In the rows, 128 means zero.
Each row of numbers belongs to one of the things below and depends on some of the facts about them. Some rows are named. Which thing is each other row?

Facts:
dritin: uses; tuda: belongs to class; flemo: points at
badras: dritin brufir; tuda a; flemo zadrom
batre: dritin tizi, nobrun, fotu; tuda b; flemo damoka
bikikir: dritin sutruram, nobrun, fotu; tuda b
bistok: tuda a; flemo klatrozek
boklak: dritin tizi, muden, kloza; tuda a
botil: tuda a; flemo muden
brafil: dritin tizi, kloza; tuda a; flemo levul
briplo: tuda b; flemo groban
briske: tuda b
brivar: tuda b; flemo vobri
brotrar: tuda a
brufir: dritin klikle; tuda a; flemo duve
brupar: tuda a; flemo zeral
buken: tuda b
bupluk: dritin vupim; tuda a; flemo susku
damoka: tuda a; flemo linor
dodrur: tuda b; flemo skerek
dogel: dritin tizi, bikikir; tuda a
dokis: tuda b; flemo bupluk
dovel: tuda a; flemo grupin
draklu: tuda a; flemo kelam
dratu: dritin nobrun, vupim; tuda a; flemo batre
dreflobrel: tuda a; flemo vupim
dregren: tuda a; flemo dutre
drigofim: dritin sutruram; tuda b; flemo radri
drovir: dritin brufir; tuda a; flemo fafak
drudafum: tuda a; flemo nanu
druke: dritin tizi, dogel, taflir; tuda a; flemo nuran
drulamu: tuda a; flemo trutur
drurak: tuda a; flemo taplan
druvo: tuda a; flemo zugra
dutre: tuda a; flemo tibril
duve: dritin tizi, nobrun; tuda b; flemo sobri
duvi: tuda a
fafak: tuda b; flemo draklu
febim: tuda b; flemo ratel
fidrik: tuda b; flemo trera
fifo: dritin kloza; tuda b
flabrom: tuda a
flaplok: dritin radri; tuda a
flimo: tuda a; flemo tezeruk
flofen: tuda a; flemo stilomil
flogrol: tuda b; flemo lebrer
fluflem: dritin klikle; tuda a; flemo napil
flukan: tuda a; flemo fluskun
fluskun: tuda a; flemo kluzam
fotu: dritin vupim; tuda a; flemo nabru
fubrur: tuda a; flemo pemil
gakasun: tuda a; flemo dokis
gege: tuda a; flemo veklel
giso: tuda a; flemo roflostus
godru: tuda a
goka: tuda b; flemo flabrom
gosus: tuda a
gradi: tuda a; flemo sizinu
gresi: dritin stifen, nobrun; tuda a; flemo groplik
groban: tuda a; flemo togra
grodos: dritin sutruram, drigofim; tuda b; flemo nufo
groplik: tuda b; flemo napos
grosol: dritin stifen, muden, nanu; tuda b; flemo ludrotral
grupin: tuda a; flemo rutre
grutos: tuda a; flemo segar
kelam: tuda b; flemo vegoskim
kiplom: tuda b; flemo dregren
klatrozek: tuda a; flemo fotu
klikle: dritin tizi; tuda a; flemo kozek
kloza: dritin tizi; tuda a; flemo drovir
kluzam: tuda a
kozek: tuda a; flemo plovik
lebrer: tuda a; flemo flimo
legros: dritin muden; tuda a
levul: tuda a; flemo gosus
liflas: tuda a
linor: dritin tizi; tuda a; flemo vikler
ludrotral: tuda a
lugan: tuda a; flemo flukan
mamul: tuda a; flemo skaden
moska: tuda b; flemo ridribal
mubrom: tuda a; flemo vegrabrol
muden: dritin tizi, nobrun; tuda b; flemo todre
nabru: tuda b; flemo klikle
nanu: dritin muden; tuda a; flemo rifli
napil: tuda a; flemo papu
napos: tuda a; flemo badras
nezasar: dritin tizi, nobrun; tuda a; flemo botil
nistubon: tuda a; flemo briplo
nobrun: dritin tizi; tuda b; flemo bikikir
nufo: tuda b; flemo kiplom
nuran: tuda a; flemo fidrik
papu: tuda b
pemil: tuda b
pliklar: tuda b; flemo gradi
plovik: tuda b; flemo flofen
puzim: tuda a; flemo buken
radri: dritin vikler; tuda a; flemo nistubon
ratel: tuda a; flemo drurak
ridribal: dritin tizi, nezasar, fifo, skaden; tuda b; flemo gakasun
rifli: tuda a; flemo druvo
roflostus: tuda a; flemo febim
rutre: tuda a; flemo dodrur
sadrol: tuda b; flemo vobobal
segar: tuda a; flemo skeskuflu
sizinu: tuda a; flemo suple
skaden: tuda b; flemo nezasar
skerek: tuda b; flemo goka
skeskuflu: dritin nezasar; tuda a; flemo zavos
skovem: tuda a
skovur: tuda b
sobri: tuda b
sogomen: dritin nezasar, sizinu; tuda b; flemo sadrol
statum: tuda a; flemo legros
stifen: tuda a; flemo trelim
stilomil: tuda a; flemo zibem
suple: tuda b; flemo dogel
susku: dritin legros, taplan, kloza; tuda a; flemo skovem
sutruram: dritin tizi; tuda a; flemo zumoma
taflir: dritin tizi, nobrun; tuda b
taplan: tuda a
tezeruk: tuda a; flemo brotrar
tibril: tuda b; flemo godru
tizi: tuda b
todre: tuda a; flemo kloza
togra: tuda a; flemo dreflobrel
trelim: tuda b; flemo drigofim
trera: tuda b; flemo grutos
tribis: tuda b
troplibruk: dritin taplan; tuda a; flemo boklak
trutur: tuda a; flemo lugan
vegoskim: tuda a; flemo mubrom
vegrabrol: tuda a; flemo statum
veklel: tuda b; flemo puzim
vestotro: tuda b; flemo stifen
vikler: dritin tizi; tuda a; flemo mamul
vobobal: tuda a; flemo brafil
vobri: tuda a; flemo drudafum
vopo: tuda a; flemo giso
vupim: dritin tizi, nobrun, muden; tuda a; flemo zazo
zadrom: tuda a; flemo fluflem
zapli: tuda a; flemo flogrol
zavos: tuda a; flemo dratu
zazo: tuda a
zeral: tuda a; flemo moska
zibem: tuda a; flemo sogomen
ziflo: tuda a; flemo sutruram
zugra: dritin zeral; tuda a; flemo fubrur
zumoma: tuda b; flemo druke

Some rows with their names:
segar: [162 139 112  91 134  94 164 150  89  52 161 105 106 139 123 121 158 135
 115 127 104 157 125  97 118  98 134 154]
flogrol: [132 132 106 151 112  68 158 143  97 123 161  61 129 131 124  98 159 139
 124 103  97 163  99  91 124 147 136 120]
klatrozek: [148 118 135  97 114  57 148 139 115 108 154 100 111 140 139 119 152 134
 121  83 111 165 145 104 125 118 134 150]
drovir: [165 134 109 134 145  90 160 148 106  31 130  42  97 130 162  89 163 120
 112 107  83 152 150  90 136 171 165 117]
sobri: [133 129 105 150 112  65 158 143  97 118 156  60 127 132 123  97 159 139
 123 103 100 163 105  92 123 145 136 122]
todre: [142 129 117 100 130  76 163 141  92  80 131  51  97 145 124 100 163 120
 116  96 107 154 148 108 154 155 145 116]
stifen: [164 120  99  99 153  46 156 116 100 108 132 112 136 145 124 102 155 118
 109 107  84 165 128 102 116  99 138 145]
rifli: [162 142 144 158 173  85 154 130  97  70 182  47 128 138 125 121 135 119
 123  82  91 165 114 106 136 197 132 119]
troplibruk: [144 142 106  92 171   9 164 138 112  49 190 107 122 125 130 108 126 140
 125  75 114 134 149  96 126  89 158 106]
kloza: [161 131 115  96 141  49 162 139  90  93 130  65  98 145 123  97 161 121
 119  98 102 153 149 111 153 134 155 108]
zavos: [162 138 112  91 133  93 164 149  89  49 153 101 103 140 122 120 158 132
 115 127 105 157 134 100 120 100 135 152]
napos: [145 140 132 108 141  87 160 128 108 129 164  84 119 138 141 118 159 133
 119  92  89 155 127  92 139 155 134 124]
groban: [151 117  94 126 174  60 162 115 116 114 144  94 129 145 134  98 141 126
 108 111  95 148 133 102 122 136 135 156]
kluzam: [147 137 127 105 138  85 160 130 108 120 157  83 115 141 138 117 158 132
 117  93  93 156 133  95 137 149 134 129]
tezeruk: [147 137 127 104 138  85 160 131 108 122 158  84 116 140 138 117 158 132
 117  93  92 156 132  95 137 149 135 130]
brivar: [148 140 131 166 121  68 153 143  91  84 179  44 134 127 119 108 144 128
 126  92  96 167  85  98 123 188 133 115]
klikle: [165 112 137  97 112  50 140 146 117  59 143  96 109 129 159 112 154 131
 121  87  95 169 149  97 114 104 138 154]
taplan: [138 140 132  90 152  13 162 128  99  30 184 115 136 141 122 113 132 119
 120  76  93 137 148  86 118  89 151 106]
brupar: [129 138 122  91 123  91 163 125 113 149 157 114 115 136 154 114 164 144
 119 101  86 147 122  85 146 124 142 119]
kelam: [127 121 103 153 112  41 162 142  90 107 130  43 100 143 119  90 163 126
 123  96 109 160 144 102 150 173 149 109]
dreflobrel: [149 121  93 121 169  66 161 116 115 114 145  93 126 144 134 100 144 127
 108 108  95 149 134 101 124 137 135 155]

Which thing is each row?
No name comes twice in this set of rows, the named rows included.
[164 125  94 112 171  57 158 117 111 141 136 104 128 143 135 102 143 133
 109 117  90 153 130 110 128 125 138 148]  vupim
[146 142 110  90 140  67 163 126 113 153 164 119 117 121 155 108 158 146
 126  93  87 135 141  87 147  97 161 107]  susku
[165 136  95 118 113  84 162 150  88 119 136  72 103 124 119 100 154 145
 127 140 112 159 115 112 121 102 143 137]  batre
[165 143 145 149 174  73 148 129  91  97 161  52 134 138 122 120 134 119
 124  85  85 166 115 112 133 179 132 113]  nanu
[125 136 133  90 116  91 162 122 108 143 154 118 128 141 148 115 164 135
 117  96  83 156 118  83 138 110 144 114]  zeral
[149 135 101 124 113  87 161 149  89  80 171  80 129 125 119 110 158 142
 123 127 103 164  84  91 115 106 135 140]  zumoma
[125 140 122  90 119  91 163 122 114 153 157 118 116 133 158 113 164 146
 121 101  84 144 118  83 150 119 148 115]  gakasun
[165 136  94  91 169  93 160 149  88 115 156 116 100 109 131 121 150 145
 125 144 122 154 128 113 138 140 136 136]  skeskuflu
[147 131 115  97 130  82 164 145  91  69 131  56  97 145 122 104 162 121
 115 101 108 155 149 108 151 142 143 122]  botil
[162 123 100  93 152  83 159 145  88  82 130  94  98 142 123 111 162 123
 120 130 114 164 148 112 151 153 148 111]  nezasar
[135 103  95  92 179  90 139 114  90  49 168 123 134 107 134 122 163 118
 124 142 121 173 126  87 141 204 136 106]  sizinu

Now the same things, written a new way:
Known rows:
tezeruk: [131 134 115 121 122 117 115 120 123 138 141 132 139 146 123 134 134 125
 135 128 108 115 142 127 118 137 115 117]
nobrun: [109 143 149  52 133 143 173 146 140  98  94 128 127 151 136 162 152 128
 161  58 127 128  83 131 134 145 174 168]
taflir: [117 148 137  76 126 142 141 139 139 107 112 107 146 164 152 164 142 119
 155  76 126 126  97 129 146 140 153 176]
batre: [111 164 161  77 115 168 153 150 131 144 131  76 161 137 141 172 137 126
 136  93 118 134  90 131 125 158 149 163]
groplik: [105 132  92 107 130 130 139 125 118 128 148  89 141 155 160 165 160 118
 124 138 140 122 145 110 139 162 125 144]
flukan: [128 137 113 125 121 117 117 118 119 132 141 129 142 149 129 139 139 124
 135 132 108 115 146 120 116 140 116 120]
lugan: [127 136 112 124 121 116 119 118 119 131 138 131 142 146 129 140 140 122
 135 132 108 115 147 118 113 140 117 118]
trutur: [127 136 114 123 123 116 121 119 118 130 138 132 139 146 128 140 139 122
 133 130 109 115 145 118 111 142 118 117]
ludrotral: [155 106 121  87 139 133  92 132 154 172 155 156 118 129  82  95  97 141
 156  91 107 118 106 194 147 113 107 105]
gosus: [ 80 147 101 124 115 105  72 107 118 131 162 125 168 153 142 140  49 105
 176 127 144 112 129 103 110 116  99 126]
briplo: [121 110 100  82 141 141 132 132 139 152 153 107 123 141 132 138 139 132
 133 114 137 125 122 155 154 151 122 132]
fluflem: [161 137 134 122 144 105 109  90 112 116 145 115 161 152 164 170 123 107
 115 124  84 106 148 105  84 146 115 152]
brivar: [114  91 108  54 161 137 172 134 133 143 142 128 100 116 113 138 150 142
 130 104 145 127 115 154 131 164 138 111]
febim: [115 117  96  92 135 137 133 130 129 143 151  98 131 149 142 149 148 126
 128 125 139 125 131 137 149 154 122 139]
ratel: [130 135 113 123 122 118 115 120 123 136 141 132 139 146 124 136 136 123
 135 128 109 115 144 125 116 138 115 119]
brafil: [112 143 119  95 111 116  94 119 108  83 108 129 172 135 135 161  51  79
 160  96 152 141 134 116  83 123 132 143]
gakasun: [122 145 110 135 116 112 117 114 113 126 139 123 148 153 140 147 145 118
 133 139 109 113 152 105 111 144 115 124]
veklel: [108 130  93 106 128 134 133 126 123 134 150  88 140 157 157 160 156 118
 125 135 138 123 142 118 144 159 123 145]
segar: [121 126 133 140 103 148 127 119 123 169 143 126 135 147 129 130 117 124
 118 130 110 116 149 122 101 143 123 126]
brupar: [114 134 117 115 130 108 154 116 105 111 125 136 131 134 131 155 159 125
 125 138 115 114 153  94  88 159 131 108]
boklak: [154 154 137 105 107 118  80 132 125 113 107 110 160 159 126 124 109  78
 137 102 102 119 159 146 127 127 127 161]

Rows to name:
No name comes twice in this set of rows, the named rows included.
[122 149 109 139 114 112 116 115 111 122 138 119 151 156 143 150 147 116
 129 144 107 114 156 101 111 144 115 127]  zadrom
[161 102 103  83 122 129 114 142 125 115 121  67 159 129 137 171 117  86
  90 123 161 156 161 167 133 147 149 145]  fifo
[103  98 107  57 159 130 176 130 126 130 140 124 104 118 122 149 152 139
 128 112 149 126 119 137 123 170 141 110]  vestotro
[150 137 110 134 111 130  75 124 138 162 154 124 148 159 121 117 117 122
 141 122  98 113 136 157 149 118 100 132]  zazo
[112 106 100  72 149 135 144 131 133 142 150 112 117 134 130 141 140 133
 135 114 144 126 119 146 143 156 128 124]  trelim
[183 133 172 137 116  84 142 139 138 135 121  93 161 155 125 164 190 145
  87 125  74 105 140 131 129 125 168 120]  fotu
[179 137 119 138 118 129 131 129 125 141 127 124 129 152 123 135 213 133
  99 139  71 115 163 141 135 153 122 127]  klatrozek
[106  83 110 130 115 161 141 121 139 177 149 104 117 167 154 132 115 121
 106 117 152 116 148 129 138 147 139 153]  fidrik
[ 94 194 162  26 141 115 142 155 124 106 109  82 143 152 131 133 170 100
 168  88  94 103 114 128 151 169 146 172]  muden
[153 138 114 133 118 123 124 123 121 137 134 126 137 151 126 137 175 127
 116 137  90 115 155 128 125 146 119 122]  kozek

Now the same things, written a new way:
Some things and their rows:
mamul: [145 120 148 158 142 135  91 118 115 120 167  82 145 138 119 155 134 154
 133 108 160  86 100  68 121 129 154 132 100 114 160 129 150 138 120 133
 146 168 103 159 163 157 165]
tezeruk: [131 118 133 143 124 130 118 134 121 123 124 125 131 129 128 131 128 126
 127 119 137 133 131 128 122 124 129 128 135 124 132 127 133 125 135 132
 124 129 125 137 126 114 122]
segar: [115 127 173 166 132 132 103 145  93 163 105 145 115 167 144 117 131 138
 131 130 127 128 148 117 109  99 149  70 189 138 144 115 124 131 129 143
  99 133 104 119 140 144 148]
damoka: [134 124 158 166 145 135  88 118 105 138 140 106 133 151 128 147 135 151
 129 110 157  89 112  75 120 122 158 106 129 120 163 119 139 136 122 133
 136 161  91 148 163 161 178]
brafil: [114 143  97 165 109 160 152 131 134  99 148 128 156 154 135 119 142 141
 141 139 105 130 115 168 110 180 138 124 118 147 133  96  96 121 111 123
 174 140  96 125 111 116 138]
klikle: [ 93 151 103 143  99 177 209 105 119  71 118 146 167 161 136 107 164 152
 138 171 164 131  80 159 108 193 103 130 141 126 137 118 110 131  96 123
 173 154 101 126 117 123 122]
puzim: [131 118 134 143 123 130 118 134 121 123 125 124 131 130 128 132 128 127
 128 119 138 132 130 126 121 125 129 129 135 124 133 127 133 125 134 131
 124 129 125 138 126 115 123]
groban: [133  93 123 166 123 105 117  96 145 153 116 149 123  80  98 127 136  93
  77  88 165 125 157 130 167 156 148 165 121 112 125 131 141  98 134 141
 147 139  98 156 122 117 102]
kozek: [115 121  92 137 110 148 133 138 104  78  94 106 149 139 153 133 124 122
 127 119 146 121  94 152  94 151 104 120 122 123 165 129 120 115 125  99
 146 127 119 133 111  79 153]
radri: [127 105 114 167 121 103 135 105 149 148 132 162 128  86 106 123 132 103
  72  90 158 127 157 138 174 176 150 159 118 122 117 120 143  97 137 146
 158 142  92 153 138 129  95]
vobri: [128 112 132 150 118 129 121 138 118 127 125 124 132 128 129 125 128 122
 120 120 134 137 137 135 121 125 131 126 140 124 135 131 134 120 130 136
 122 132 125 137 121 111 112]
dutre: [128 113 131 149 120 128 119 137 118 124 125 122 131 129 130 128 128 123
 120 120 136 134 133 131 120 126 131 127 139 124 136 131 135 120 131 134
 123 133 124 138 122 112 116]
brupar: [129 115 133 147 121 129 118 136 119 124 126 122 132 129 129 129 128 125
 124 119 136 133 133 129 120 125 130 127 137 124 136 129 134 122 131 134
 123 132 125 138 124 114 118]
liflas: [152 152 138 100 148 132 112 116 153 119 106 155 118 130 113 155 126 131
 170 117 141 141 124 115 136 116 108 147 121 137  89 100 124 146 173 110
 117  90 137 132 141 118 148]
skovem: [156 156 138  94 149 132 112 114 157 120 103 160 116 130 112 157 125 131
 173 117 141 144 124 115 139 115 106 149 121 139  82  97 123 149 179 109
 115  83 139 131 142 118 149]
skaden: [144 114 141 113 146 133 102 104 124 121 176  70 132 119 130 143 119 145
 124 130 132  81 106  64 127 127 158 131  84 121 162 154 146 134 104 130
 153 171 121 139 149 179 168]
drigofim: [ 88 120 107 124 122 104 179  87 120 170 141 133 147  93 159 126 139  77
  34  42 114 138 143 127 218 148 165 109  62 102 101 146 155 105 125 127
 139 112 119  92 178 142 103]
brivar: [125 114 128 106 128 126 128 119 124 132 126 115 118 112 140 115 115 115
 113 138 113 123 136 122 128 122 135 118 126 130 140 152 129 117 114 129
 131 134 135 114 115 139 131]
pemil: [151 154 132  53 157 129 121  96 162 128 104 153 101 113 122 143 113 121
 162 135 118 134 128 107 146 111 112 139 110 145  87 119 117 144 162 103
 124  84 150 109 133 142 162]
nobrun: [ 93 156 121 123 128 127 178  88 156 166 132 125 141 145  92 114 185 139
 129 171 101 107 111 161 128 138 125 155 115 124 136 134  72 157  52 128
 124 141 142  98 116 170 127]
briske: [149 150 132  59 154 129 122  98 158 126 106 149 104 113 125 141 113 122
 157 135 118 131 126 108 145 115 113 138 111 144  94 122 119 142 157 105
 125  90 148 109 132 143 161]

Which thing is each row?
No name comes twice in this set of rows, the named rows included.
[120 118 103 140 113 145 129 137 108  91 102 108 145 137 148 133 125 123
 126 119 144 122 104 144  99 144 112 120 125 124 160 129 124 117 126 107
 140 130 120 135 115  89 145]  vobobal
[143 128 136 114 112 124 162 178 120  84 199 108 143 131 133 124 113 168
 137 160 142 147 116 114 119 130 106 149 129 120 114 151 184 141 132 165
 118 161 163 151 153 140  54]  drovir
[145 195 109 121 152 136 132 128 171 134 149 183 127 142  95 137 138 151
 193 146 108 133 114 135 159 135 116 140 110 134  60  68 102 147 163 106
 159  90 115 125 124 128 155]  boklak
[ 99 140 157 169 114 146 151 132 114 159 123 155 133 172 129 105 159 139
 136 150 109 151 146 155 116 120 142  95 180 137 119 110 103 138 105 149
 108 130 116 107 118 138 110]  druke
[135 118 136 135 119 131 124 149 123 118 142 117 132 131 128 130 125 130
 137 129 124 147 135 133 116 112 123 134 135 125 122 133 139 129 135 139
 112 127 144 136 119 111  98]  statum
[127 122 119 139 121 138 122 134 116 108 113 118 136 133 136 134 127 126
 130 119 141 128 117 134 113 133 119 125 129 125 142 126 129 123 133 117
 131 127 123 136 122 104 135]  levul
[114 122 164 159 121 130 116 156  98 157 104 150 113 159 145 110 127 129
 130 135 117 148 157 139 110  97 138  79 193 138 133 121 124 127 131 146
  92 123 122 115 123 125 119]  nuran
[111 149 144 168 145  86 103 159 117 179 117 127 120 165 118 145 150 167
 114 124 141  74 119 126 107 129 135 112 148 138 183 106 111 152  98 135
  95 157 113 137 192 177 167]  dratu
[131 130 121 143 124 122 123 151 126 124 139 134 132 132 135 131 119 136
 126 118 126 129 132 135 128 140 130 123 129 135 127 114 133 123 139 131
 134 131 119 137 140 123 123]  troplibruk
[121 148 151 182 134 166 136  85 132 130 186 103 166 170 104 140 177 170
 148 134 141  92  95  91 128 161 171 134 101 123 140 103 112 151  86 142
 172 178  80 140 155 183 162]  vikler

The same things again, as new rows of numbers:
Some rows with their names:
dutre: [108 137 121 126 146 150 132 124 143 110  92 126 133 108]
tibril: [141 142 107 109 133 137  92 123 134 131 110 121 136 115]
ziflo: [110 130 121 122 148 151 129 121 147 108  84 127 132 103]
sutruram: [ 84 121 138 105 130 106 116  88 167  87  64 125 126 119]
gradi: [109 134 120 129 146 152 134 124 140 108  93 124 132 107]
sadrol: [167 136  98 137 141 108 101 130 129 138 139  81 178 122]
segar: [130  80 141  93 152 152 115 131 145  91  23 145 119  62]
skeskuflu: [147  62 160 103 130 119 111 129 147  80  47 139  95  78]
liflas: [142 147 131 106 129 158 135 115 183 159 136 140 117  85]
tezeruk: [119 138 124 120 141 154 134 121 153 124 107 129 127 101]
briske: [165 150 114  94 121 143  93 117 162 166 140 132 125 100]
tribis: [164 151 114  94 120 143  93 117 163 165 142 132 125 100]
ratel: [107 137 122 127 147 150 132 123 143 110  92 126 133 108]
levul: [135 137 122 127 141 144 138 122 157 134 126 115 140  99]
plovik: [173 137  96 142 142 101 102 130 133 143 149  74 188 124]
papu: [169 154 117  89 117 143  92 115 171 174 147 135 123  96]
mamul: [166  82 126 135 121 191 173 142  83  99 159 102  83  92]
veklel: [135 137 105 114 135 136  94 125 122 119 101 117 139 120]
gresi: [116 114 124 131 152 104 122 118 154  95 118 140 116 120]
kiplom: [126 139 103 117 140 134  91 126 118 112  92 117 143 125]
trelim: [ 92 173 138 125 129 126  89 154  81 123  98 134 137 129]

Rows to name:
No name comes twice in this set of rows, the named rows included.
[ 72 178 162 127 106  83  79 144  84 118 106 135 122 145]  drigofim
[116 135 120 129 145 148 135 124 143 115 102 120 136 107]  bistok
[ 89 144  80 126 157 167 132  91 171  89  77 125 132 134]  vegrabrol
[ 99 127 128 130 143 104 117 112 158  95  99 135 120 124]  bupluk
[157 138  99 134 142 113  98 129 127 132 129  89 173 124]  nabru
[171 138 127  94 106  96  82 104 184 164 162 139 104 111]  bikikir
[163  52 156 116 130 119 127 142 121  87  98 135  81  74]  dratu
[149 116 108 117 144  93  80 123 142 115 138 138 119 125]  grosol
[157  69 150 130  97 145 161 127  95  93 161 100  70  99]  vikler
[ 69 193 161 130 123 121  87 171  59 131 101 145 133 131]  briplo
[143 139 146 104 110 113 122  99 205 159 157 143  97  96]  dogel
[ 88 137 121 135 126 100 115 114 155 116 100 124 118 109]  fluflem

